Below is a small trained network, with its code and all its weights. Each question gives an input and a class and asks what happens when units are switched off, that is, made to give their printed mean instead of their output.

import numpy as np


def w(rows, s, z=0):
    codes = np.array(rows[::2]) - 128.0
    scale = np.full(codes.shape[1], s)
    scale[-1] = z or s
    return codes * scale


def f(y):
    return y / 2 * (1 + np.tanh(0.7978845608 * (y + 0.044715 * y**3)))


def log_softmax(a):
    a = a - a.max(-1, keepdims=True)
    return a - np.log(np.exp(a).sum(-1, keepdims=True))


def net(x, mask):
    res = np.array(x, float).reshape(1, 5) / 4 @ E
    y = f(res @ A[0][:, :-1].T + A[0][:, -1])
    res = res + np.where(mask, y, B[0][:, -1]) @ B[0][:, :-1]
    return log_softmax(res[-1] @ U[:, :-1].T + U[:, -1])


A, B = {}, {}
E = w([
[94,200,236,40,117],'x0',
[222,96,232,208,133],'x1',
[132,128,131,130,128],'x2',
[38,75,176,154,235],'x3',
[177,255,84,118,235],'x4',
],0.007)
A[0] = w([
[83,65,140,123,54,12],'neuron 0',
[95,166,246,54,101,76],'neuron 1',
[171,229,89,136,154,194],'neuron 2',
[142,77,46,195,139,45],'neuron 3',
[254,112,199,178,118,25],'neuron 4',
[203,84,209,169,155,62],'neuron 5',
[112,159,46,82,63,239],'neuron 6',
[175,145,102,95,62,188],'neuron 7',
[29,90,126,131,213,119],'neuron 8',
[66,99,162,159,232,157],'neuron 9',
[99,46,166,128,29,4],'neuron 10',
[185,158,159,175,222,142],'neuron 11',
[140,96,51,228,133,6],'neuron 12',
],0.0088,0.0016)
B[0] = w([
[203,158,88,69,214,182],'neuron 0',
[83,183,165,202,147,244],'neuron 1',
[133,97,38,128,158,254],'neuron 2',
[45,219,242,156,145,203],'neuron 3',
[121,75,185,44,84,234],'neuron 4',
[112,88,140,68,106,218],'neuron 5',
[104,63,132,106,63,238],'neuron 6',
[148,106,136,218,78,193],'neuron 7',
[151,50,141,164,58,221],'neuron 8',
[175,88,59,188,65,229],'neuron 9',
[197,146,45,112,254,211],'neuron 10',
[146,93,98,77,140,226],'neuron 11',
[55,203,183,153,168,205],'neuron 12',
],0.0085,0.006)
U = w([
[221,147,47,78,254,98],'0',
[189,88,122,182,2,141],'1',
[56,239,213,148,151,80],'2',
[155,118,128,119,91,252],'3',
[100,67,134,44,56,57],'4',
],0.0089,0.0036)

Each question gives the input, the list of numbers given to net, and the class t.
The units are the neurons (one row each of A and B). Each row of codes is followed by its name. A weight is (code - 128) times the scale printed after its matrix; where a second scale follows, it is the last column's (A, B and U).
mask holds one flag per neuron, in row order. A switched-off neuron (its flag False) gives its mean, the last column of its row in B, instead of its output. The means were averaged over made-up inputs and are rounded, as every weight is.
A unit's drop is (log p(t) with every unit on - log p(t) with that unit switched off) / (log p(t) with every unit on - log p(t) with every unit switched off).
The circuit of an input: a set's keep is (log p(t) with only the set's units on - log p(t) with every unit switched off) / (log p(t) with every unit on - log p(t) with every unit switched off). Starting from the 12 units with the biggest drops (on a tie, the unit counted first), units are removed one at a time, each time the one whose removal leaves the highest keep (on an exact tie, the one counted first), for as long as the keep stays at least 0.8.
circuit, biggest first: the units of the circuit, biggest drop first
unit that matters most: the unit with the biggest drop
top k neurons: the k neurons with the biggest drops, biggest first
input [6,5,-7,3,-7], class 0: circuit, biggest first : neuron 10
input [-1,-7,0,8,5], class 1: circuit, biggest first : neuron 8; neuron 9
input [5,-2,-5,0,0], class 2: circuit, biggest first : neuron 1; neuron 9
input [3,2,0,6,5], class 1: circuit, biggest first : neuron 9; neuron 8
input [1,-1,-1,5,-3], class 1: circuit, biggest first : neuron 8; neuron 9
input [5,-8,4,7,5], class 4: top 2 neurons : neuron 8; neuron 7
input [1,-3,-3,0,-6], class 0: top 2 neurons : neuron 10; neuron 0
input [-7,-3,7,-1,6], class 2: circuit, biggest first : neuron 3; neuron 12
input [4,-1,5,4,-6], class 0: circuit, biggest first : neuron 10; neuron 0
input [-7,-3,-6,1,2], class 2: circuit, biggest first : neuron 3; neuron 12
input [-3,4,1,1,-4], class 0: circuit, biggest first : neuron 10; neuron 6
input [-8,-2,6,6,4], class 2: top 2 neurons : neuron 3; neuron 12
input [2,8,-1,-5,-3], class 4: top 3 neurons : neuron 4; neuron 5; neuron 9
input [-6,-7,-4,7,-6], class 1: unit that matters most : neuron 8
input [5,-8,-7,1,-8], class 0: top 2 neurons : neuron 10; neuron 0
input [4,1,0,1,-4], class 0: top 2 neurons : neuron 10; neuron 3
input [-5,-2,-1,-1,-4], class 2: circuit, biggest first : neuron 3; neuron 12; neuron 9
input [-5,3,-4,2,4], class 2: top 3 neurons : neuron 3; neuron 12; neuron 10
input [4,3,-6,8,0], class 1: top 2 neurons : neuron 9; neuron 8
input [-6,4,-1,8,6], class 1: unit that matters most : neuron 9
